[ -4   7 -24  20  -2  -6  29  -4  17   5 -12   6  -4  -5  18  22  -6   2
  11 -15   3 -13  13  18 -19  14  -2  37  -4   8  -6  11 -12 -30  -3  30
   8  -4  -4   2  14  10  14   2  -9  20 -29   4  42 -10  21  22  -4] -> Q/(62)
[ -3   6   8   0  -9   2  -7  -3  22  -5   0  17   0  -4   2  -3  -1   3
   1   0 -16 -14   9   7  16  17  -4   4  21   0  19 -12   8  12   1 -22
   1 -10 -37  -8  18  10  15 -15 -11  11 -16 -18   0   1  -2   7   4] -> D/(72)
[ 21   4 -18   5  16   1 -17  -3  22  -4  10  22  -6 -30   6  -3  -5  28
  12  24  -8 -20  13  -9  17  11 -12  10  32 -10  30  13  17  -2   7 -19
  -4   9 -52 -28   7   3  19   6 -24  24   5   5  -2  -4 -11  -4  25] -> D/(58)
[ 12   2  -6  17  15  -6  -6 -27  16   8  12  30  -3 -37   8   6  -8  26
  13  22   0 -23  18 -15   6  23 -14  18  50 -13  34   0  16 -19   0 -25
   6  -4 -32 -15  -3  -4  13   0 -15  24  -1   2   7   5  -5   7  25] -> D/(58)
[-14   2 -12  17 -18  18   2   0   3 -13  -9 -21  13 -20  11 -13 -20 -29
  -9  14  -6   5   4  23  20  21  -8   3  -3   6  -6  -7 -10 -14 -11  11
   4   6   9   7  -4  -2   1   5  11  -1 -15 -24  13 -21   4   9 -32] -> E/(57)
[ -8  21  -8  30  25  -4  12   7  10  -4  -2  -8 -12  20  22   3 -10 -14
 -20 -33   4 -15  33  29 -29  11  -4   4   2  -8 -27 -20  -4 -46 -14  35
  15 -14  18   6  13  21  13  19 -11   9  -1   2  37  31  36  12   3] -> Q/(68)
[-14   2 -13  17 -31  19   2 -11  19  -8  -6 -12   8 -18  22 -20 -12 -16
   9   9 -17   3   0  14  25  24   0  -4 -23  -9  -8 -23  -1   1  -2  15
  10   3  26  12 -10  -1   2 -14  -3  -3 -14  -9  13 -31   0  15 -37] -> E/(70)
[  3  36 -10  31 -12  -9   9  -8  -2   2 -15  -5 -12  36  53  10 -18  -1
  23 -29  16 -24  45  26  -7  15   5   9 -14  -7  -5  15  16 -22  12  41
  -3   8 -16  -2  32  26  18  -4 -40  23 -41  36  51   9   4  -6 -28] -> Q/(68)
[-16   7 -12  17   0   1  33   5   7 -16  -2   4 -12   6  14  16  -8  -6
 -10  -8 -15 -11   8  11   4   0   6  13  10  -4  -3  12 -18 -21  -2  14
 -10  -8 -26   3  -5   0   8  -1  -9   0  -9  -1  45  -7  18   1  -7] -> Q/(62)
[  0   4 -12  17 -24   1  13 -24  16 -19 -23   0   1 -32  12 -23 -17   1
  11   8 -13   1  -3   9  26   1 -17  12   0  10 -38  -8   1 -13 -19   8
  30  11  25  -5  -1 -11   3  -4   2   8   6 -11  -4 -28  19  15 -23] -> E/(70)
[  2   0 -15  13 -18 -15  12 -11  16 -24  36   2   5 -11  11 -15 -11 -24
  -1  11 -11  10 -10   5  23  -8   6 -13 -20   6 -24 -27 -21   4 -10   9
  13  -3   1  18 -14 -10  -4 -17   4  -5 -14 -17  25 -28   6   8 -39] -> E/(57)
[ -8  17  -4  27   6  -7  16  12  -1  -4  -9 -10 -21  28  14  32  11 -13
   1 -18  36 -17  24  19   3   2   9  24 -14  13 -20   6  -2 -36   4  40
   2   0  14  -3   6  27  18  16 -15 -30 -19  10  32  -4   9  15 -13] -> Q/(68)
[-10  19  -2  15   7  10  15  19  -7   3  -8  -7 -12  31  30   1  -7  -5
   2 -32  -3 -20  39   0 -23  33   4 -10  12   2 -10  19  -1 -96   6  24
  -7  10  14  -8  22  11  22   9 -10  -5 -21   6  36  15  18   7   1] -> Q/(68)
[  1  12  -3   4  -4  -8 -14  -5  17  -7  -3  19  23 -18   1 -17 -19  12
   3  21  -4 -22  27  11  33  29  12  28  34   8  47  -9  16   7   7 -37
  -8   4 -29  60  42  18  22 -15 -21   9   2   1  -1 -19 -12   9  -5] -> D/(72)
[ -1  15 -18  20   8 -18  20   4   6  -2  -8   9  -4   2  -7  26  -4  -1
   4 -12 -20 -13  17  -1  -4  10  -2  13 -22   3  -7  -2 -20 -12   8  18
  -9 -32 -25  -2  -2   5   8 -45   4  21 -10   5  50   2  10 -20  -2] -> Q/(62)
[ 13  -4   2   3  17 -21 -16 -17   9  15  13  11  -3 -12  31  -4   8  10
  17  27 -20 -10  -3   2   2  20 -16  -6  41  -3  48  -2  19  25 -11 -22
   5   5 -34  -5  -4 -96   7   7  -7  18 -12  -8  -5   3 -16   2  22] -> D/(58)
[  5  16 -23  15  -9  -2  -1 -23  18  -8   4 -14  13  -1  21  -8 -17   5
   8   5  17  -4 -20   2   6  21  -3  -6   3   8  15 -12  16 -13   3   8
  12  25  24   6   9  -5  17  -1   2   1 -19 -13   1  -4  -2  36 -24] -> E/(57)
[ 19   6   9  12  12 -13 -12  -1   8  12  -2  30   5 -21   5  17  -9  27
  36   5 -11 -12 -10   1   9  18 -14   3  55 -12  19   2  21   6   6 -18
   3   0 -43 -17  20 -18  20 -13 -29  14   6  -5  -4   9  -6   6  20] -> D/(58)
[ -4  18   6   5   1  15 -12   1  -2   4 -12  11   1  31  16  20  -8  -3
   7 -39  -1  24  25  19 -12  13   0   4 -15  -1 -30  13 -10 -31   5  32
 -26 -10 -28 -19   3  13  23 -14 -14  15  -7   8  30  13  -8 -12 -10] -> Q/(62)
[ 15   7   2  28  16  21 -17   8  18  -3  29  14   5 -17  -1 -14  -7   5
  -1  17   9  -1   3  -8  29   6   2   5  48 -18  41   2  17  16 -10 -15
   5  10 -37  -5   5  -2  15  -5  -9   2 -16  -2  11 -13 -14  13  22] -> D/(72)
